Here is a tiny trained network, its code and every weight. The questions are about switching its units off for an input and a class, where a switched-off unit gives its printed mean instead of its output.

import numpy as np


def w(rows, s, z=0):
    codes = np.array(rows[::2]) - 128.0
    scale = np.full(codes.shape[1], s)
    scale[-1] = z or s
    return codes * scale


def f(y):
    return y / 2 * (1 + np.tanh(0.7978845608 * (y + 0.044715 * y**3)))


def log_softmax(a):
    a = a - a.max(-1, keepdims=True)
    return a - np.log(np.exp(a).sum(-1, keepdims=True))


def net(x, mask):
    res = np.array(x, float).reshape(1, 8) / 4 @ E
    y = f(res @ A[0][:, :-1].T + A[0][:, -1])
    res = res + np.where(mask, y, B[0][:, -1]) @ B[0][:, :-1]
    return log_softmax(res[-1] @ U[:, :-1].T + U[:, -1])


A, B = {}, {}
E = w([
[190,103,138,154,244,1,200,7],'x0',
[113,110,131,108,126,126,129,118],'x1',
[146,140,115,141,126,128,124,134],'x2',
[123,140,139,140,126,130,126,125],'x3',
[148,155,120,157,129,134,121,133],'x4',
[123,121,124,120,123,126,125,118],'x5',
[248,152,157,65,82,225,163,50],'x6',
[196,7,208,211,51,122,57,172],'x7',
],0.009)
A[0] = w([
[172,159,167,79,110,190,132,93,170],'n0',
[195,154,158,99,147,197,140,90,42],'n1',
[169,82,198,182,78,85,111,130,77],'n2',
[161,117,120,127,178,20,121,75,94],'n3',
[92,127,81,133,99,205,182,183,3],'n4',
[64,131,99,206,148,40,161,188,125],'n5',
[67,159,138,112,133,86,123,119,209],'n6',
[67,70,94,210,138,94,94,152,116],'n7',
[70,117,104,143,121,104,133,190,76],'n8',
[52,220,46,79,151,138,171,105,85],'n9',
[92,160,81,84,99,168,101,190,113],'n10',
[143,45,161,147,47,137,115,168,90],'n11',
[170,158,142,107,136,120,159,154,114],'n12',
[8,124,80,174,162,100,148,174,108],'n13',
[88,231,89,53,167,114,154,137,64],'n14',
[190,108,161,75,87,181,155,92,97],'n15',
[70,182,102,82,97,181,93,192,120],'n16',
[128,151,84,150,206,47,156,68,96],'n17',
],0.012,0.0058)
B[0] = w([
[169,197,78,93,152,47,93,119,218],'n0',
[122,155,131,96,182,82,65,120,193],'n1',
[129,50,150,190,159,230,160,159,215],'n2',
[55,117,123,203,68,168,188,91,230],'n3',
[83,95,139,156,111,88,164,113,180],'n4',
[166,126,130,45,97,80,56,132,239],'n5',
[174,166,86,107,135,110,118,157,192],'n6',
[189,177,105,36,192,110,73,171,217],'n7',
[101,121,88,115,40,103,93,119,183],'n8',
[186,92,155,106,251,164,169,207,249],'n9',
[68,141,135,188,84,145,165,58,220],'n10',
[97,92,133,167,139,185,164,188,229],'n11',
[128,112,85,127,65,113,98,140,143],'n12',
[142,134,113,78,119,84,104,113,238],'n13',
[226,108,199,134,198,192,131,215,228],'n14',
[187,176,78,105,71,71,34,150,214],'n15',
[55,138,138,163,91,130,192,32,242],'n16',
[49,151,120,179,57,112,179,80,246],'n17',
],0.012,0.014)
U = w([
[203,44,179,127,219,192,152,229,254],'0',
[160,207,12,2,91,5,15,108,27],'1',
[12,173,94,160,82,73,232,17,21],'2',
],0.0075,0.0081)

Each question gives the input, the list of numbers given to net, and the class t.
The units are the neurons (one row each of A and B). Each row of codes is followed by its name. A weight is (code - 128) times the scale printed after its matrix; where a second scale follows, it is the last column's (A, B and U).
mask holds one flag per neuron, in row order. A switched-off neuron (its flag False) gives its mean, the last column of its row in B, instead of its output. The means were averaged over made-up inputs and are rounded, as every weight is.
A unit's drop is (log p(t) with every unit on - log p(t) with that unit switched off) / (log p(t) with every unit on - log p(t) with every unit switched off).
The circuit of an input: a set's keep is (log p(t) with only the set's units on - log p(t) with every unit switched off) / (log p(t) with every unit on - log p(t) with every unit switched off). Starting from the 12 units with the biggest drops (on a tie, the unit counted first), units are removed one at a time, each time the one whose removal leaves the highest keep (on an exact tie, the one counted first), for as long as the keep stays at least 0.8.
units of the circuit, in order: the units of the circuit, biggest drop first
top k neurons: the k neurons with the biggest drops, biggest first
drop of u: that unit's drop, to one decimal
input [-8,0,-6,2,-7,2,-2,6], class 2: units of the circuit, in order : n16
input [8,1,2,-7,5,-4,-8,-2], class 1: top 2 neurons : n5; n7
input [8,8,2,4,6,6,-8,5], class 1: top 3 neurons : n7; n5; n16
input [4,4,0,8,-6,8,4,2], class 1: top 2 neurons : n16; n15
input [-4,-2,-8,-8,-8,-4,-2,-7], class 0: top 2 neurons : n9; n14
input [-7,5,6,0,-8,1,-3,6], class 2: top 3 neurons : n16; n9; n14
input [-2,1,3,1,8,3,3,-3], class 0: top 3 neurons : n5; n13; n17
input [7,0,-1,-4,-6,-4,1,6], class 2: top 3 neurons : n3; n9; n14
input [-1,-3,-1,3,-6,-1,-4,-5], class 0: top 2 neurons : n9; n14
input [5,7,-5,3,-1,4,-8,-6], class 1: top 3 neurons : n5; n13; n17
input [-4,-8,-6,5,5,7,3,-4], class 0: top 4 neurons : n9; n17; n14; n3
input [5,8,3,-3,6,3,7,6], class 1: top 2 neurons : n15; n9
input [6,0,-1,-4,0,7,-3,-7], class 0: drop of n9 : 2.3
input [7,0,0,-1,-1,0,5,3], class 2: units of the circuit, in order : n3
input [4,7,2,3,-5,0,0,-6], class 0: drop of n14 : 0.2
input [-1,-5,6,8,8,0,-7,1], class 1: drop of n16 : 0.0
input [2,-4,-3,-6,0,-7,-3,-3], class 0: drop of n14 : 1.1
